Below is a small trained network, with its code and all its weights. Each question gives an input and a class and asks what happens when units are switched off, that is, made to give their printed mean instead of their output.

import numpy as np


def w(rows, s, z=0):
    codes = np.array(rows[::2]) - 128.0
    scale = np.full(codes.shape[1], s)
    scale[-1] = z or s
    return codes * scale


def f(y):
    return y / 2 * (1 + np.tanh(0.7978845608 * (y + 0.044715 * y**3)))


def log_softmax(a):
    a = a - a.max(-1, keepdims=True)
    return a - np.log(np.exp(a).sum(-1, keepdims=True))


def net(x, mask):
    res = np.array(x, float).reshape(1, 4) / 4 @ E
    y = f(res @ A[0][:, :-1].T + A[0][:, -1])
    res = res + np.where(mask, y, B[0][:, -1]) @ B[0][:, :-1]
    return log_softmax(res[-1] @ U[:, :-1].T + U[:, -1])


A, B = {}, {}
E = w([
[194,152,78,41,24,177,189,39],'x0',
[56,161,61,207,123,191,93,66],'x1',
[161,186,56,55,227,78,70,67],'x2',
[109,254,251,130,166,206,165,85],'x3',
],0.0067)
A[0] = w([
[158,165,243,74,176,136,163,93,106],'N1',
[220,138,120,72,114,134,165,100,254],'N2',
[160,134,85,30,70,179,166,97,55],'N3',
[79,117,184,146,215,43,67,223,131],'N4',
[84,211,205,80,155,148,154,145,66],'N5',
[134,48,55,92,112,112,100,192,54],'N6',
[84,105,141,216,231,83,36,230,97],'N7',
[113,161,193,140,151,156,115,110,39],'N8',
[79,89,125,241,34,208,120,110,172],'N9',
[136,40,34,165,106,75,145,116,108],'N10',
[190,67,232,109,89,92,252,208,153],'N11',
[149,178,57,25,255,87,71,68,90],'N12',
[165,127,80,62,82,187,212,93,42],'N13',
[220,83,57,87,55,163,174,71,95],'N14',
[76,199,155,186,158,244,159,94,215],'N15',
],0.0068,0.0032)
B[0] = w([
[192,141,60,82,71,40,44,179,216],'N1',
[133,112,128,130,179,160,114,40,225],'N2',
[202,171,204,209,115,197,83,108,196],'N3',
[190,135,210,143,154,229,97,68,245],'N4',
[230,145,97,101,50,85,51,162,196],'N5',
[182,209,80,121,43,109,52,213,184],'N6',
[209,163,204,121,149,165,71,64,252],'N7',
[193,155,172,143,59,118,63,145,154],'N8',
[72,219,165,37,245,51,184,116,202],'N9',
[182,223,90,36,91,60,32,170,200],'N10',
[78,182,114,28,224,53,189,60,244],'N11',
[31,246,166,1,191,107,212,166,255],'N12',
[200,155,197,173,127,235,58,158,191],'N13',
[163,187,197,121,193,164,91,79,218],'N14',
[175,125,82,53,109,24,70,115,247],'N15',
],0.0071,0.0066)
U = w([
[224,130,78,102,37,48,29,200,96],'0',
[81,169,175,68,204,102,186,148,156],'1',
[211,108,217,191,147,227,77,91,54],'2',
[151,113,105,98,199,51,139,74,247],'3',
[108,86,109,122,150,131,171,117,213],'4',
[106,56,81,212,44,220,200,229,1],'5',
[129,35,65,207,64,216,239,254,1],'6',
[95,72,88,246,14,169,195,208,1],'7',
],0.0081,0.0057)

Each question gives the input, the list of numbers given to net, and the class t.
The units are the neurons (one row each of A and B). Each row of codes is followed by its name. A weight is (code - 128) times the scale printed after its matrix; where a second scale follows, it is the last column's (A, B and U).
mask holds one flag per neuron, in row order. A switched-off neuron (its flag False) gives its mean, the last column of its row in B, instead of its output. The means were averaged over made-up inputs and are rounded, as every weight is.
A unit's drop is (log p(t) with every unit on - log p(t) with that unit switched off) / (log p(t) with every unit on - log p(t) with every unit switched off).
The circuit of an input: a set's keep is (log p(t) with only the set's units on - log p(t) with every unit switched off) / (log p(t) with every unit on - log p(t) with every unit switched off). Starting from the 12 units with the biggest drops (on a tie, the unit counted first), units are removed one at a time, each time the one whose removal leaves the highest keep (on an exact tie, the one counted first), for as long as the keep stays at least 0.8.
units of the circuit, in order: the units of the circuit, biggest drop first
most important unit: the unit with the biggest drop
top k neurons: the k neurons with the biggest drops, biggest first
drop of u: that unit's drop, to one decimal
input [2,-8,-3,-6], class 3: top 4 neurons -> N11; N1; N5; N2
input [-4,8,-8,-4], class 1: units of the circuit, in order -> N9
input [-8,4,0,8], class 0: units of the circuit, in order -> N15; N5
input [-7,-7,-2,-4], class 2: top 3 neurons -> N4; N7; N12
input [6,-3,5,0], class 2: top 2 neurons -> N3; N13
input [0,-1,4,-1], class 1: units of the circuit, in order -> N12; N15
input [7,-7,-8,-1], class 1: top 3 neurons -> N11; N4; N7
input [-1,-4,5,6], class 0: top 4 neurons -> N1; N5; N11; N9
input [5,-5,7,7], class 0: top 3 neurons -> N1; N5; N11
input [5,3,6,6], class 0: top 3 neurons -> N1; N15; N11
input [8,1,-6,-4], class 2: top 4 neurons -> N13; N3; N12; N14
input [-4,-8,-8,-6], class 1: top 4 neurons -> N11; N1; N15; N5
input [-3,-7,-3,-4], class 3: top 2 neurons -> N11; N12
input [2,-6,1,8], class 0: most important unit -> N1
input [7,5,7,8], class 0: top 3 neurons -> N15; N1; N5
input [3,4,7,0], class 1: drop of N12 -> 0.7
input [5,-1,2,7], class 0: drop of N1 -> 0.2
input [-7,-1,0,-4], class 2: drop of N6 -> 0.0
